A =
[[38, 127, 173, 80, 157, 87, 226, 116, 115, 103, 228, 232, 60, 101, 114, 153],
 [84, 144, 140, 149, 114, 107, 137, 110, 122, 109, 204, 177, 121, 139, 140, 47],
 [72, 117, 158, 142, 218, 140, 140, 143, 171, 137, 130, 153, 142, 145, 137, 153],
 [63, 148, 194, 119, 120, 135, 77, 103, 150, 123, 136, 114, 137, 123, 187, 81],
 [202, 134, 204, 130, 129, 89, 160, 180, 125, 126, 72, 53, 169, 108, 163, 154],
 [164, 128, 122, 134, 117, 127, 109, 107, 127, 166, 114, 104, 112, 143, 161, 74],
 [147, 109, 69, 130, 97, 151, 138, 115, 97, 134, 114, 139, 102, 132, 98, 145]]
Indices start at 1.
(1, 1): 38
(7, 12): 139
(5, 14): 108
(3, 3): 158
(2, 14): 139
(7, 4): 130
(4, 2): 148
(7, 1): 147
(7, 5): 97
(4, 8): 103
(6, 16): 74
(1, 6): 87
(2, 13): 121
(3, 5): 218
(1, 5): 157
(2, 4): 149
(4, 13): 137
(6, 11): 114
(4, 4): 119
(3, 1): 72
(2, 11): 204
(7, 9): 97
(1, 13): 60
(4, 16): 81
(3, 9): 171
(5, 13): 169
(7, 15): 98
(3, 8): 143
(3, 13): 142
(4, 10): 123
(7, 7): 138
(2, 5): 114
(1, 3): 173
(5, 5): 129
(6, 9): 127
(5, 15): 163

grid =
[[-28 -12 -22 -25 -11  32  -6 -16]
 [-18 -22 -10 -19 -18  -4 -20  10]
 [-39 -12 -24 -34 -15  43 -22   1]]
Indices start at 1.
(1, 1) = -28
(3, 8) = 1
(1, 4) = -25
(3, 2) = -12
(3, 4) = -34
(1, 3) = -22
(1, 6) = 32
(2, 5) = -18

arr =
370,568,342,496,535,552,541,471,536,447
404,286,572,485,517,418,218,380,485,684
405,292,566,483,513,418,226,382,483,673
318,611,391,720,473,539,620,582,576,716
296,618,275,486,712,674,508,428,651,461
313,619,388,733,476,545,628,588,583,728
329,596,396,699,466,528,606,572,563,695
346,514,418,617,457,486,512,512,520,643
707,325,729,478,216,259,454,548,285,505
199,758,165,537,904,846,574,435,808,492
826,272,860,493,122,182,457,594,220,536
428,311,544,440,516,427,251,377,472,591
276,648,253,499,751,710,524,431,684,470
279,647,255,496,752,710,521,430,684,467
Indices start at 1.
(1, 1) => 370
(8, 8) => 512
(1, 7) => 541
(11, 2) => 272
(8, 10) => 643
(14, 6) => 710
(9, 8) => 548
(14, 9) => 684
(10, 2) => 758
(4, 2) => 611
(7, 10) => 695
(8, 6) => 486
(11, 1) => 826
(13, 7) => 524
(9, 7) => 454
(4, 3) => 391
(8, 1) => 346
(2, 1) => 404
(5, 3) => 275
(9, 6) => 259
(1, 2) => 568
(12, 2) => 311
(6, 2) => 619
(2, 3) => 572
(7, 1) => 329
(11, 9) => 220
(11, 7) => 457
(1, 10) => 447
(4, 8) => 582
(13, 9) => 684
(2, 7) => 218
(2, 9) => 485
(2, 8) => 380
